Below are the code and all the weights of a small trained network. Each question names an input and a class and asks about switching units off, where a switched-off unit gives its printed mean instead of its output.

import numpy as np


def w(rows, s, z=0):
    codes = np.array(rows[::2]) - 128.0
    scale = np.full(codes.shape[1], s)
    scale[-1] = z or s
    return codes * scale


def f(y):
    return y / 2 * (1 + np.tanh(0.7978845608 * (y + 0.044715 * y**3)))


def log_softmax(a):
    a = a - a.max(-1, keepdims=True)
    return a - np.log(np.exp(a).sum(-1, keepdims=True))


def net(x, mask):
    res = np.array(x, float).reshape(1, 3) / 4 @ E
    y = f(res @ A[0][:, :-1].T + A[0][:, -1])
    res = res + np.where(mask, y, B[0][:, -1]) @ B[0][:, :-1]
    return log_softmax(res[-1] @ U[:, :-1].T + U[:, -1])


A, B = {}, {}
E = w([
[191,167,188,77,68,143,113,130,90,195,124],'x0',
[142,131,143,57,96,121,161,56,143,53,195],'x1',
[178,182,149,174,249,91,61,114,86,82,144],'x2',
],0.016)
A[0] = w([
[54,87,83,115,110,125,166,186,161,203,74,73],'n1',
[36,94,33,234,136,134,156,155,218,63,91,120],'n2',
[105,107,124,21,98,156,198,97,165,57,245,187],'n3',
[80,96,28,155,140,123,145,198,184,129,71,254],'n4',
[172,149,119,194,206,113,89,186,111,191,6,132],'n5',
[77,76,69,167,127,134,168,129,179,114,132,181],'n6',
[105,149,102,111,168,116,155,40,130,62,185,141],'n7',
[115,142,135,254,140,127,46,206,85,134,48,223],'n8',
[146,105,118,21,14,206,148,158,120,164,86,224],'n9',
[169,93,165,82,25,207,156,119,109,196,57,164],'n10',
],0.0084,0.0043)
B[0] = w([
[194,104,56,112,109,131,187,133,87,121,89,206],'n1',
[81,16,154,184,212,200,116,192,188,120,161,230],'n2',
[52,109,146,120,118,17,81,70,242,75,159,231],'n3',
[172,39,37,163,139,231,165,180,96,120,79,220],'n4',
[148,159,197,4,221,86,115,119,95,160,21,244],'n5',
[122,73,92,209,140,220,163,90,157,147,109,188],'n6',
[121,110,101,143,186,54,94,131,140,56,106,196],'n7',
[176,91,175,7,232,90,26,210,54,186,2,252],'n8',
[70,205,159,76,28,165,173,169,153,146,110,248],'n9',
[95,173,151,74,13,220,181,155,152,191,168,235],'n10',
],0.0092,0.018)
U = w([
[85,65,76,245,186,160,136,154,164,122,134,98],'0',
[182,89,81,114,151,167,160,105,113,160,102,4],'1',
[72,223,179,107,68,154,154,105,168,158,195,201],'2',
[143,151,178,81,211,102,68,169,62,159,70,132],'3',
[111,146,127,127,132,32,107,61,163,78,163,118],'4',
[123,148,69,118,79,169,188,168,93,158,89,55],'5',
[244,193,188,164,153,124,85,56,61,110,254,234],'6',
],0.011,0.0036)

Each question gives the input, the list of numbers given to net, and the class t.
The units are the neurons (one row each of A and B). Each row of codes is followed by its name. A weight is (code - 128) times the scale printed after its matrix; where a second scale follows, it is the last column's (A, B and U).
mask holds one flag per neuron, in row order. A switched-off neuron (its flag False) gives its mean, the last column of its row in B, instead of its output. The means were averaged over made-up inputs and are rounded, as every weight is.
A unit's drop is (log p(t) with every unit on - log p(t) with that unit switched off) / (log p(t) with every unit on - log p(t) with every unit switched off).
The circuit of an input: a set's keep is (log p(t) with only the set's units on - log p(t) with every unit switched off) / (log p(t) with every unit on - log p(t) with every unit switched off). Starting from all 10 units, units are removed one at a time, each time the one whose removal leaves the highest keep (on an exact tie, the one counted first), for as long as the keep stays at least 0.8.
units of the circuit, in order: the units of the circuit, biggest drop first
k most important neurons: the k neurons with the biggest drops, biggest first
input [7,-7,-4], class 5: units of the circuit, in order => [n10]
input [-4,3,5], class 4: units of the circuit, in order => [n4; n8]
input [-2,-8,-5], class 1: units of the circuit, in order => [n4; n1; n8]
input [2,-8,-5], class 5: 2 most important neurons => [n10; n1]
input [0,0,-1], class 5: 4 most important neurons => [n3; n8; n2; n10]
input [0,-1,-1], class 5: 4 most important neurons => [n8; n5; n2; n3]
input [-2,8,-5], class 4: 2 most important neurons => [n3; n7]
input [-6,8,-1], class 4: 2 most important neurons => [n3; n4]
input [-4,6,-6], class 0: 2 most important neurons => [n6; n2]
input [2,-2,-3], class 5: 2 most important neurons => [n3; n1]
input [-5,-7,-4], class 0: 3 most important neurons => [n2; n4; n6]
input [7,-5,-2], class 5: 3 most important neurons => [n10; n3; n9]
input [-4,5,-2], class 0: 2 most important neurons => [n6; n5]
input [-5,-4,-3], class 0: units of the circuit, in order => [n2]
input [-3,4,-1], class 4: 2 most important neurons => [n3; n4]
